Each row, then roughly how far along a hidden order it lies, from 0 to 12
(in the rows, 128 means zero)
80, 155, 172, 127, 98, 136, 122, 120, 124, 127, 113, 113, 130, 129, 132, 123, 144, 63, 144, 118, 129, 68
0
116, 123, 153, 133, 161, 128, 134, 151, 139, 119, 138, 120, 129, 133, 129, 124, 147, 128, 120, 125, 141, 191
12
115, 111, 161, 139, 127, 129, 128, 135, 137, 117, 126, 109, 138, 136, 130, 113, 163, 68, 133, 119, 145, 135
11
116, 116, 153, 135, 147, 128, 130, 146, 140, 120, 129, 111, 137, 133, 130, 118, 160, 109, 122, 121, 144, 163
11
148, 124, 103, 128, 131, 124, 124, 116, 133, 134, 117, 126, 144, 130, 128, 132, 156, 162, 119, 134, 119, 92
2
147, 126, 109, 127, 146, 124, 130, 120, 132, 133, 126, 131, 135, 130, 128, 138, 132, 184, 117, 136, 120, 127
3
140, 128, 145, 130, 167, 125, 129, 131, 144, 131, 118, 109, 155, 135, 131, 136, 186, 177, 112, 134, 124, 113
4
73, 159, 187, 126, 126, 135, 131, 129, 127, 121, 125, 112, 115, 131, 133, 130, 139, 78, 147, 119, 132, 119
2
96, 134, 169, 129, 143, 134, 129, 149, 139, 123, 124, 111, 133, 129, 131, 121, 152, 87, 118, 116, 141, 147
8
84, 153, 168, 123, 133, 135, 127, 148, 133, 127, 122, 114, 125, 126, 131, 125, 148, 95, 126, 114, 135, 132
4
172, 100, 107, 134, 138, 120, 122, 123, 138, 134, 118, 125, 149, 129, 125, 124, 166, 158, 103, 131, 126, 119
8
118, 115, 155, 133, 129, 129, 122, 142, 137, 123, 122, 117, 137, 128, 128, 113, 152, 85, 120, 115, 140, 142
10
91, 132, 170, 129, 133, 134, 125, 145, 136, 123, 121, 111, 135, 130, 131, 121, 158, 82, 125, 116, 139, 135
7
147, 116, 109, 122, 170, 123, 126, 136, 144, 139, 122, 129, 139, 126, 126, 137, 151, 226, 92, 133, 118, 147
5
118, 120, 149, 128, 145, 130, 125, 158, 142, 127, 124, 117, 131, 125, 128, 119, 151, 111, 109, 119, 137, 165
11
123, 114, 148, 132, 158, 128, 127, 154, 145, 125, 127, 114, 140, 131, 128, 120, 162, 123, 105, 119, 138, 173
12
158, 92, 108, 130, 132, 124, 117, 146, 142, 134, 120, 129, 142, 122, 122, 116, 148, 146, 89, 120, 130, 135
12
61, 172, 192, 123, 144, 138, 133, 140, 130, 122, 126, 109, 124, 133, 136, 138, 157, 96, 144, 121, 132, 130
0
126, 110, 138, 132, 164, 125, 130, 153, 143, 125, 132, 119, 134, 131, 127, 123, 151, 131, 111, 123, 139, 190
12
108, 127, 125, 132, 143, 130, 134, 151, 133, 118, 136, 121, 126, 132, 131, 121, 136, 96, 132, 124, 142, 173
10
147, 116, 112, 131, 180, 122, 138, 141, 139, 127, 140, 127, 136, 135, 128, 139, 143, 200, 112, 140, 128, 192
9
90, 133, 194, 131, 151, 132, 130, 150, 143, 119, 123, 102, 141, 135, 134, 123, 185, 86, 128, 117, 143, 157
9
108, 129, 166, 136, 195, 127, 143, 149, 142, 113, 143, 109, 139, 143, 134, 134, 160, 143, 132, 135, 144, 210
12
86, 145, 179, 129, 133, 135, 128, 139, 135, 122, 123, 109, 133, 130, 132, 123, 151, 84, 132, 115, 139, 140
6
89, 144, 174, 131, 123, 133, 131, 135, 124, 120, 132, 119, 119, 130, 132, 124, 124, 75, 147, 119, 141, 132
5
78, 153, 184, 128, 118, 138, 126, 136, 131, 124, 119, 110, 133, 130, 133, 124, 154, 68, 136, 116, 137, 113
3
173, 90, 91, 131, 132, 121, 117, 134, 142, 137, 117, 129, 146, 123, 121, 117, 145, 161, 90, 123, 127, 128
10
144, 120, 121, 132, 176, 123, 135, 132, 139, 128, 131, 121, 143, 137, 130, 139, 167, 190, 115, 139, 126, 153
7
153, 106, 128, 137, 145, 122, 126, 133, 140, 127, 125, 123, 146, 131, 126, 119, 158, 133, 110, 123, 134, 144
11

Next part:
98, 148, 198, 60, 142, 150, 105, 142, 140, 137, 108, 123, 136, 107, 53, 134, 120
11
143, 146, 95, 129, 107, 105, 188, 120, 138, 130, 139, 139, 118, 120, 152, 137, 142
6
108, 131, 93, 110, 152, 161, 75, 116, 105, 94, 109, 83, 164, 126, 141, 133, 115
3
150, 146, 78, 190, 96, 87, 211, 101, 126, 124, 151, 139, 104, 134, 197, 134, 143
2
136, 112, 165, 151, 125, 151, 126, 117, 121, 120, 123, 104, 107, 115, 164, 117, 148
7
103, 150, 95, 115, 128, 106, 172, 133, 137, 131, 132, 154, 146, 132, 100, 135, 101
3
148, 127, 186, 149, 117, 136, 136, 140, 127, 142, 133, 114, 95, 103, 155, 114, 162
11
120, 160, 55, 119, 120, 114, 173, 111, 138, 133, 117, 149, 133, 157, 175, 146, 132
1
124, 166, 62, 103, 122, 109, 194, 126, 134, 117, 124, 139, 141, 139, 156, 153, 137
2
138, 142, 158, 131, 103, 110, 210, 122, 154, 169, 144, 173, 90, 120, 121, 126, 147
8
132, 133, 141, 40, 126, 132, 171, 134, 140, 102, 114, 122, 139, 106, 115, 146, 139
10
140, 147, 139, 63, 117, 127, 172, 130, 144, 117, 125, 136, 125, 106, 121, 148, 150
9
129, 122, 137, 39, 130, 139, 144, 118, 141, 105, 104, 125, 140, 110, 129, 139, 126
11
146, 161, 85, 128, 112, 115, 185, 106, 134, 120, 131, 121, 122, 127, 193, 141, 150
5
140, 117, 124, 104, 136, 156, 91, 124, 115, 108, 110, 90, 130, 115, 170, 126, 151
8
130, 129, 68, 145, 133, 139, 105, 97, 104, 95, 121, 95, 148, 121, 182, 133, 121
3
124, 151, 134, 55, 125, 134, 176, 131, 145, 121, 120, 137, 136, 124, 105, 144, 143
8
182, 139, 127, 158, 80, 81, 232, 105, 154, 170, 163, 184, 66, 106, 161, 123, 166
12
112, 120, 114, 134, 148, 162, 64, 115, 106, 95, 111, 87, 157, 126, 150, 131, 119
3
151, 137, 94, 207, 94, 86, 207, 93, 128, 133, 160, 144, 93, 133, 175, 120, 135
3
126, 120, 124, 130, 141, 160, 85, 109, 112, 103, 114, 90, 137, 121, 153, 128, 130
5
163, 137, 54, 205, 103, 111, 197, 73, 118, 134, 152, 130, 96, 137, 239, 120, 159
2
109, 154, 59, 67, 135, 119, 145, 123, 132, 106, 103, 131, 172, 143, 157, 154, 107
4
114, 155, 71, 146, 139, 138, 130, 114, 102, 112, 115, 106, 149, 133, 178, 140, 117
0
140, 127, 56, 178, 125, 128, 134, 90, 107, 103, 131, 96, 131, 130, 216, 123, 136
0
118, 132, 147, 24, 138, 148, 139, 139, 137, 91, 102, 112, 153, 100, 112, 147, 127
10
92, 163, 94, 74, 141, 114, 164, 148, 137, 128, 124, 151, 169, 128, 72, 143, 99
3
132, 138, 157, 92, 119, 113, 165, 127, 148, 150, 124, 156, 119, 104, 104, 143, 119
11
110, 146, 132, 136, 131, 127, 153, 124, 118, 119, 124, 118, 134, 124, 108, 132, 110
4
128, 129, 157, 76, 133, 159, 129, 122, 132, 115, 111, 109, 129, 104, 133, 127, 152
10
132, 138, 147, 158, 124, 131, 159, 132, 111, 123, 129, 115, 112, 116, 163, 123, 133
5
129, 145, 102, 96, 118, 103, 187, 132, 144, 139, 133, 164, 125, 117, 106, 139, 118
7
134, 129, 194, 94, 121, 135, 134, 133, 135, 131, 126, 117, 111, 98, 107, 125, 149
12
100, 118, 202, 99, 159, 183, 82, 147, 115, 112, 99, 88, 140, 118, 92, 124, 122
7
100, 160, 64, 71, 155, 144, 107, 116, 110, 98, 99, 110, 190, 135, 135, 152, 103
2
149, 156, 95, 59, 113, 105, 183, 123, 144, 129, 140, 154, 123, 109, 101, 147, 151
9
156, 119, 160, 130, 107, 141, 157, 107, 131, 127, 136, 110, 95, 103, 180, 116, 177
10
151, 128, 126, 93, 113, 122, 177, 122, 137, 85, 127, 120, 119, 98, 156, 139, 152
10
109, 129, 135, 21, 147, 154, 136, 126, 141, 105, 94, 116, 157, 122, 116, 143, 120
9
132, 121, 130, 114, 139, 162, 94, 121, 119, 116, 110, 91, 133, 120, 175, 124, 152
7
121, 155, 97, 81, 130, 110, 169, 135, 140, 131, 131, 150, 148, 120, 102, 145, 119
6
133, 116, 79, 148, 135, 143, 93, 104, 102, 91, 126, 84, 153, 127, 194, 128, 126
3
91, 171, 137, 134, 149, 183, 126, 109, 115, 147, 114, 116, 130, 150, 122, 131, 144
0
146, 164, 55, 112, 101, 90, 210, 118, 142, 135, 157, 167, 125, 126, 143, 142, 149
4
154, 130, 104, 97, 110, 114, 188, 115, 134, 102, 126, 123, 123, 106, 189, 139, 152
8
